Here is a tiny trained network, its code and every weight. The questions are about switching its units off for an input and a class, where a switched-off unit gives its printed mean instead of its output.

import numpy as np


def w(rows, s, z=0):
    codes = np.array(rows[::2]) - 128.0
    scale = np.full(codes.shape[1], s)
    scale[-1] = z or s
    return codes * scale


def f(y):
    return np.maximum(y, 0)


def log_softmax(a):
    a = a - a.max(-1, keepdims=True)
    return a - np.log(np.exp(a).sum(-1, keepdims=True))


def net(x, mask):
    res = np.array(x, float).reshape(1, 6) / 4 @ E
    y = f(res @ A[0][:, :-1].T + A[0][:, -1])
    res = res + np.where(mask, y, B[0][:, -1]) @ B[0][:, :-1]
    return log_softmax(res[-1] @ U[:, :-1].T + U[:, -1])


A, B = {}, {}
E = w([
[154,140,118,34,120],'x0',
[127,128,129,128,128],'x1',
[135,129,142,123,247],'x2',
[126,128,129,128,129],'x3',
[143,241,124,143,126],'x4',
[127,129,129,128,127],'x5',
],0.011)
A[0] = w([
[98,35,134,194,132,201],'n0',
[110,69,128,166,130,187],'n1',
[128,124,102,138,49,253],'n2',
[102,123,127,191,85,174],'n3',
[122,127,124,132,72,219],'n4',
[133,75,133,56,125,142],'n5',
[135,68,125,27,125,138],'n6',
[130,78,123,121,128,201],'n7',
[129,128,128,128,128,127],'n8',
[154,250,112,51,124,99],'n9',
[119,98,124,144,128,164],'n10',
[130,136,127,68,171,82],'n11',
[131,224,133,244,131,146],'n12',
[115,123,129,186,195,123],'n13',
[135,129,113,122,251,156],'n14',
[159,130,103,68,65,140],'n15',
],0.014,0.004)
B[0] = w([
[174,62,211,157,72,224],'n0',
[150,83,180,144,94,190],'n1',
[76,128,93,151,28,227],'n2',
[57,136,180,185,134,192],'n3',
[95,128,104,144,60,198],'n4',
[74,95,81,82,165,201],'n5',
[61,95,69,55,180,221],'n6',
[111,52,133,110,116,184],'n7',
[128,128,128,128,128,128],'n8',
[170,249,193,72,70,232],'n9',
[137,104,151,135,112,160],'n10',
[64,150,179,106,162,173],'n11',
[108,183,39,230,199,254],'n12',
[224,99,87,138,135,205],'n13',
[180,116,175,112,252,251],'n14',
[193,123,62,73,85,208],'n15',
],0.031,0.011)
U = w([
[93,89,196,161,49,255],'0',
[33,171,60,194,130,144],'1',
[216,72,195,128,144,140],'2',
[173,154,47,159,217,111],'3',
[80,83,22,85,106,228],'4',
[187,184,123,90,44,51],'5',
[66,94,122,83,227,62],'6',
[156,192,255,84,157,14],'7',
],0.0049,0.00064)

Each question gives the input, the list of numbers given to net, and the class t.
The units are the neurons (one row each of A and B). Each row of codes is followed by its name. A weight is (code - 128) times the scale printed after its matrix; where a second scale follows, it is the last column's (A, B and U).
mask holds one flag per neuron, in row order. A switched-off neuron (its flag False) gives its mean, the last column of its row in B, instead of its output. The means were averaged over made-up inputs and are rounded, as every weight is.
A unit's drop is (log p(t) with every unit on - log p(t) with that unit switched off) / (log p(t) with every unit on - log p(t) with every unit switched off).
The circuit of an input: a set's keep is (log p(t) with only the set's units on - log p(t) with every unit switched off) / (log p(t) with every unit on - log p(t) with every unit switched off). Starting from the 12 units with the biggest drops (on a tie, the unit counted first), units are removed one at a time, each time the one whose removal leaves the highest keep (on an exact tie, the one counted first), for as long as the keep stays at least 0.8.
circuit, biggest first: the units of the circuit, biggest drop first
unit that matters most: the unit with the biggest drop
top k neurons: the k neurons with the biggest drops, biggest first
drop of u: that unit's drop, to one decimal
input [-7,1,8,0,-1,-5], class 2: circuit, biggest first -> n0
input [8,6,2,-4,1,-6], class 7: top 2 neurons -> n9; n12
input [1,1,-5,4,3,3], class 5: circuit, biggest first -> n9; n15
input [0,-1,-3,7,1,7], class 1: circuit, biggest first -> n0; n13
input [-1,3,0,-1,-7,-1], class 0: circuit, biggest first -> n0; n14
input [-3,-7,-1,-5,6,1], class 1: circuit, biggest first -> n14; n12
input [0,4,2,6,-2,-7], class 2: circuit, biggest first -> n12; n2
input [-2,-4,-7,-6,1,2], class 1: circuit, biggest first -> n0; n3
input [-7,6,3,-4,1,-5], class 3: top 3 neurons -> n12; n9; n7
input [-8,8,-1,5,3,8], class 1: top 3 neurons -> n12; n14; n3
input [4,0,4,0,0,4], class 6: top 4 neurons -> n0; n6; n1; n5
input [5,6,-5,7,1,1], class 5: top 2 neurons -> n9; n12
input [-4,-3,0,5,3,1], class 1: top 3 neurons -> n14; n15; n3
input [-2,-6,-6,-1,-8,-4], class 0: unit that matters most -> n0
input [1,-6,1,-1,5,6], class 7: top 3 neurons -> n9; n2; n15
input [1,-7,0,3,4,-8], class 5: top 2 neurons -> n9; n14
input [1,-2,-4,8,6,4], class 5: top 2 neurons -> n9; n6
input [3,7,0,4,1,5], class 5: top 2 neurons -> n14; n12
input [0,5,-8,-1,8,-4], class 1: top 3 neurons -> n12; n3; n0
input [-4,-2,1,3,-5,-1], class 2: unit that matters most -> n2
input [2,1,3,-8,-2,3], class 6: drop of n9 -> 0.1
input [0,0,-3,2,-2,4], class 0: drop of n12 -> 0.7
input [3,3,5,-3,1,7], class 7: drop of n12 -> 0.3
input [2,7,2,-2,7,7], class 7: drop of n9 -> 2.4
